Here is a tiny trained network, its code and every weight. The questions are about switching its units off for an input and a class, where a switched-off unit gives its printed mean instead of its output.

import numpy as np


def w(rows, s, z=0):
    codes = np.array(rows[::2]) - 128.0
    scale = np.full(codes.shape[1], s)
    scale[-1] = z or s
    return codes * scale


def norm(h):
    return h / np.sqrt((h * h).mean(-1, keepdims=True) + 1e-5)


def f(y):
    return np.maximum(y, 0)


def log_softmax(a):
    a = a - a.max(-1, keepdims=True)
    return a - np.log(np.exp(a).sum(-1, keepdims=True))


def net(x, mask):
    res = np.array(x, float).reshape(1, 8) / 4 @ E
    u = 0
    for l in range(2):
        y = f(norm(res) @ A[l][:, :-1].T + A[l][:, -1])
        res = res + np.where(mask[u : u + 10], y, B[l][:, -1]) @ B[l][:, :-1]
        u += 10
    return log_softmax(norm(res)[-1] @ U[:, :-1].T + U[:, -1])


A, B = {}, {}
E = w([
[132,129,124,128,124,124],'x0',
[133,128,122,134,125,131],'x1',
[190,184,166,130,189,180],'x2',
[130,136,121,127,129,131],'x3',
[123,118,129,134,131,132],'x4',
[179,126,183,35,4,181],'x5',
[128,128,127,124,132,127],'x6',
[69,90,93,122,67,68],'x7',
],0.0015)
A[0] = w([
[127,158,165,67,165,177,75],'L0N1',
[169,115,160,45,49,171,152],'L0N2',
[74,185,108,220,204,38,42],'L0N3',
[96,120,125,71,27,142,62],'L0N4',
[133,151,97,202,216,146,130],'L0N5',
[82,149,110,97,187,115,171],'L0N6',
[152,98,177,6,42,218,2],'L0N7',
[97,127,122,150,160,55,60],'L0N8',
[171,128,160,150,169,157,113],'L0N9',
[74,83,83,136,137,126,231],'L0N10',
],0.0024,0.002)
B[0] = w([
[160,84,70,143,76,114,156],'L0N1',
[100,96,21,41,168,142,252],'L0N2',
[156,75,123,43,64,187,213],'L0N3',
[156,51,131,111,150,95,197],'L0N4',
[153,84,191,142,95,90,214],'L0N5',
[159,87,144,200,117,110,181],'L0N6',
[96,139,96,253,199,68,225],'L0N7',
[111,152,83,194,79,110,159],'L0N8',
[133,119,116,110,81,85,164],'L0N9',
[181,161,145,123,83,109,229],'L0N10',
],0.003,0.0025)
A[1] = w([
[168,114,124,28,137,233,36],'L1N1',
[141,247,217,170,203,125,37],'L1N2',
[106,98,25,67,70,169,230],'L1N3',
[5,146,122,166,119,81,19],'L1N4',
[160,89,72,58,186,93,7],'L1N5',
[172,110,156,215,95,101,130],'L1N6',
[169,140,132,230,182,89,90],'L1N7',
[113,111,146,219,115,75,83],'L1N8',
[130,70,133,186,101,45,140],'L1N9',
[132,80,46,176,194,109,39],'L1N10',
],0.0028,0.0014)
B[1] = w([
[104,213,56,80,158,134,165],'L1N1',
[29,46,39,129,149,18,146],'L1N2',
[107,103,174,143,206,128,252],'L1N3',
[76,234,17,209,251,97,143],'L1N4',
[51,101,147,201,131,229,168],'L1N5',
[141,178,209,219,115,126,186],'L1N6',
[161,39,218,96,109,87,168],'L1N7',
[137,233,136,163,87,187,170],'L1N8',
[144,221,128,95,89,185,223],'L1N9',
[130,150,162,20,59,197,170],'L1N10',
],0.0029,0.0035)
U = w([
[247,247,244,251,11,146,251],'0',
[10,12,6,7,244,249,159],'1',
[13,235,9,246,6,6,104],'2',
[7,2,10,9,9,17,36],'3',
[250,49,246,245,250,12,83],'4',
[251,243,41,6,247,249,36],'5',
],0.0036,0.0023)

Each question gives the input, the list of numbers given to net, and the class t.
The units are the neurons (one row each of A and B). Each row of codes is followed by its name. A weight is (code - 128) times the scale printed after its matrix; where a second scale follows, it is the last column's (A, B and U).
mask holds one flag per neuron, layer by layer. A switched-off neuron (its flag False) gives its mean, the last column of its row in B, instead of its output. The means were averaged over made-up inputs and are rounded, as every weight is.
A unit's drop is (log p(t) with every unit on - log p(t) with that unit switched off) / (log p(t) with every unit on - log p(t) with every unit switched off).
The circuit of an input: a set's keep is (log p(t) with only the set's units on - log p(t) with every unit switched off) / (log p(t) with every unit on - log p(t) with every unit switched off). Starting from the 12 units with the biggest drops (on a tie, the unit counted first), units are removed one at a time, each time the one whose removal leaves the highest keep (on an exact tie, the one counted first), for as long as the keep stays at least 0.8.
units of the circuit, in order: the units of the circuit, biggest drop first
unit that matters most: the unit with the biggest drop
top k neurons: the k neurons with the biggest drops, biggest first
k most important neurons of layer l: the k neurons of layer l with the biggest drops, biggest first
drop when u is switched off: that unit's drop, to one decimal
input [8,4,-2,-4,-4,-1,4,-3], class 0: top neuron	[L0N2]
input [0,4,-8,8,-5,0,8,-1], class 0: units of the circuit, in order	[L0N2, L0N10]
input [2,-2,3,-7,-3,0,8,7], class 0: units of the circuit, in order	[L0N2, L1N9]
input [3,-1,1,6,0,4,4,6], class 1: 2 most important neurons of layer 1	[L1N3, L1N5]
input [-7,7,5,3,0,-2,-3,-6], class 4: top 2 neurons	[L1N2, L0N2]
input [-8,2,-2,4,8,2,-2,-5], class 1: top 2 neurons	[L0N2, L1N9]
input [3,-3,5,-2,-7,5,6,4], class 1: 2 most important neurons of layer 0	[L0N2, L0N7]
input [6,3,6,-8,7,-1,0,-5], class 4: 2 most important neurons of layer 0	[L0N2, L0N3]
input [-8,2,2,-3,-8,-3,-8,8], class 0: 3 most important neurons of layer 0	[L0N2, L0N10, L0N6]
input [3,-8,8,-6,-3,8,-3,8], class 1: top 2 neurons	[L0N2, L0N7]
input [-4,-5,3,-3,2,-2,-5,3], class 0: drop when L1N7 is switched off	0.0
input [8,5,-3,-2,-3,-4,6,-6], class 0: drop when L0N2 is switched off	0.1
input [7,-5,-2,3,6,4,-3,-5], class 1: drop when L0N2 is switched off	0.9
input [3,-8,8,1,-2,-2,-5,0], class 4: unit that matters most	L1N2
